Below is a small trained network, with its code and all its weights. Each question gives an input and a class and asks what happens when units are switched off, that is, made to give their printed mean instead of their output.

import numpy as np


def w(rows, s, z=0):
    codes = np.array(rows[::2]) - 128.0
    scale = np.full(codes.shape[1], s)
    scale[-1] = z or s
    return codes * scale


def f(y):
    return np.maximum(y, 0)


def log_softmax(a):
    a = a - a.max(-1, keepdims=True)
    return a - np.log(np.exp(a).sum(-1, keepdims=True))


def net(x, mask):
    res = np.array(x, float).reshape(1, 3) / 4 @ E
    y = f(res @ A[0][:, :-1].T + A[0][:, -1])
    res = res + np.where(mask, y, B[0][:, -1]) @ B[0][:, :-1]
    return log_softmax(res[-1] @ U[:, :-1].T + U[:, -1])


A, B = {}, {}
E = w([
[100,199,121,156,202,141,141,3,72,81,178],'x0',
[123,185,209,169,162,181,129,188,192,99,84],'x1',
[196,148,110,92,178,91,221,168,68,106,44],'x2',
],0.011)
A[0] = w([
[139,175,124,115,89,131,123,170,111,110,202,82],'neuron 1',
[189,34,158,47,70,89,87,234,189,217,87,60],'neuron 2',
[126,138,147,89,145,143,195,139,84,146,90,252],'neuron 3',
[208,151,99,103,226,57,208,178,65,101,46,61],'neuron 4',
[168,55,120,135,157,164,105,117,83,130,157,102],'neuron 5',
[15,114,107,176,94,164,48,115,194,150,187,57],'neuron 6',
[165,150,117,126,157,91,213,145,97,122,78,60],'neuron 7',
[146,45,90,78,149,103,147,86,108,138,171,119],'neuron 8',
[200,176,94,76,172,82,210,157,72,73,36,67],'neuron 9',
[186,108,44,80,60,86,103,59,71,168,149,96],'neuron 10',
[124,121,129,127,169,97,169,156,106,125,115,248],'neuron 11',
[130,222,248,184,196,217,108,194,186,67,66,71],'neuron 12',
[179,87,188,149,50,135,117,145,106,149,84,69],'neuron 13',
[56,124,165,188,56,164,61,112,168,190,231,41],'neuron 14',
[33,88,185,177,82,145,3,68,222,137,203,79],'neuron 15',
[153,48,105,83,19,87,131,231,208,209,82,103],'neuron 16',
[145,164,127,111,111,138,111,114,127,160,119,182],'neuron 17',
[130,194,204,199,177,155,139,158,201,106,91,39],'neuron 18',
[73,143,127,108,122,168,106,115,182,178,181,53],'neuron 19',
[154,127,120,92,178,91,252,150,126,105,88,84],'neuron 20',
[205,183,133,70,151,64,166,137,136,97,68,110],'neuron 21',
[132,51,5,47,83,30,98,86,47,168,166,87],'neuron 22',
[93,220,133,112,229,101,127,37,91,67,185,68],'neuron 23',
[83,110,149,158,63,147,60,104,174,134,201,208],'neuron 24',
[143,99,134,105,154,132,95,121,97,112,41,85],'neuron 25',
[144,201,253,161,152,203,158,187,199,92,87,89],'neuron 26',
[133,68,51,78,72,79,175,91,36,196,196,55],'neuron 27',
[104,243,94,187,229,146,144,11,55,53,198,79],'neuron 28',
],0.008,0.012)
B[0] = w([
[135,109,123,130,139,155,131,126,124,153,159,128],'neuron 1',
[99,169,72,203,145,254,220,91,157,186,93,232],'neuron 2',
[156,153,120,105,108,60,62,24,132,30,35,231],'neuron 3',
[199,96,138,106,49,164,113,142,45,163,196,212],'neuron 4',
[133,133,150,100,137,94,159,148,137,127,131,137],'neuron 5',
[206,90,148,113,80,153,103,108,68,169,155,187],'neuron 6',
[156,68,130,92,78,144,131,125,92,171,155,168],'neuron 7',
[83,100,183,103,103,107,130,147,139,97,128,167],'neuron 8',
[205,40,115,112,51,162,102,124,64,187,195,208],'neuron 9',
[79,101,187,127,165,125,108,160,143,78,157,179],'neuron 10',
[147,180,130,133,110,79,68,54,147,46,67,223],'neuron 11',
[35,44,212,76,196,72,126,212,156,112,218,225],'neuron 12',
[138,113,130,151,155,193,161,126,140,137,159,154],'neuron 13',
[203,71,132,101,72,133,117,149,61,168,169,188],'neuron 14',
[198,89,124,74,65,138,103,99,74,140,135,220],'neuron 15',
[131,206,47,175,156,184,215,129,217,152,84,249],'neuron 16',
[130,148,129,122,111,95,117,97,138,71,88,168],'neuron 17',
[75,88,169,109,162,128,140,197,143,107,201,176],'neuron 18',
[175,80,127,89,119,122,153,133,95,141,156,149],'neuron 19',
[191,91,138,126,97,139,110,107,103,137,175,184],'neuron 20',
[157,100,109,112,94,135,83,103,81,156,150,187],'neuron 21',
[49,83,209,91,212,65,113,198,162,108,213,203],'neuron 22',
[121,157,75,191,144,246,214,137,206,169,89,198],'neuron 23',
[178,135,116,126,81,89,71,62,89,48,76,228],'neuron 24',
[124,113,118,147,115,146,124,134,122,161,166,141],'neuron 25',
[56,100,179,109,177,79,131,152,138,121,179,218],'neuron 26',
[61,75,185,112,193,99,134,223,142,144,202,180],'neuron 27',
[119,190,57,190,125,211,229,143,205,190,64,231],'neuron 28',
],0.009,0.016)
U = w([
[225,88,139,96,86,134,107,116,49,134,143,91],'0',
[113,139,85,144,141,190,221,124,174,143,97,107],'1',
[27,83,205,91,176,79,125,151,131,118,174,114],'2',
[140,172,120,108,120,26,30,73,128,65,7,253],'3',
[101,159,107,155,161,97,100,146,59,191,122,98],'4',
[109,163,116,148,174,102,136,157,45,172,132,100],'5',
],0.012,0.011)

Each question gives the input, the list of numbers given to net, and the class t.
The units are the neurons (one row each of A and B). Each row of codes is followed by its name. A weight is (code - 128) times the scale printed after its matrix; where a second scale follows, it is the last column's (A, B and U).
mask holds one flag per neuron, in row order. A switched-off neuron (its flag False) gives its mean, the last column of its row in B, instead of its output. The means were averaged over made-up inputs and are rounded, as every weight is.
A unit's drop is (log p(t) with every unit on - log p(t) with that unit switched off) / (log p(t) with every unit on - log p(t) with every unit switched off).
The circuit of an input: a set's keep is (log p(t) with only the set's units on - log p(t) with every unit switched off) / (log p(t) with every unit on - log p(t) with every unit switched off). Starting from the 12 units with the biggest drops (on a tie, the unit counted first), units are removed one at a time, each time the one whose removal leaves the highest keep (on an exact tie, the one counted first), for as long as the keep stays at least 0.8.
units of the circuit, in order: the units of the circuit, biggest drop first
unit that matters most: the unit with the biggest drop
k most important neurons: the k neurons with the biggest drops, biggest first
drop of u: that unit's drop, to one decimal
input [-1,4,2], class 2: units of the circuit, in order	neuron 12
input [-8,-8,6], class 1: 2 most important neurons	neuron 16; neuron 2
input [-3,-2,2], class 3: 2 most important neurons	neuron 28; neuron 23
input [8,-6,5], class 1: 2 most important neurons	neuron 28; neuron 23
input [-8,-1,7], class 1: 2 most important neurons	neuron 16; neuron 2
input [5,5,-5], class 0: 4 most important neurons	neuron 16; neuron 15; neuron 2; neuron 6
input [6,7,-6], class 2: 2 most important neurons	neuron 12; neuron 26
input [-6,-7,3], class 2: 3 most important neurons	neuron 22; neuron 27; neuron 28
input [-2,6,5], class 2: 3 most important neurons	neuron 12; neuron 26; neuron 15
input [-5,8,8], class 0: 2 most important neurons	neuron 4; neuron 9
input [-5,6,5], class 2: 2 most important neurons	neuron 12; neuron 26
input [8,0,6], class 1: 2 most important neurons	neuron 28; neuron 23
input [-1,-6,-5], class 2: 2 most important neurons	neuron 22; neuron 27
input [5,-2,-2], class 1: unit that matters most	neuron 28
input [-6,3,1], class 1: drop of neuron 14	0.0
input [-5,-8,0], class 2: drop of neuron 22	0.3
input [1,4,0], class 2: drop of neuron 12	0.4
input [-2,1,-3], class 3: drop of neuron 4	0.2
input [-6,2,-4], class 1: 2 most important neurons	neuron 16; neuron 2
input [3,6,-7], class 0: units of the circuit, in order	neuron 15
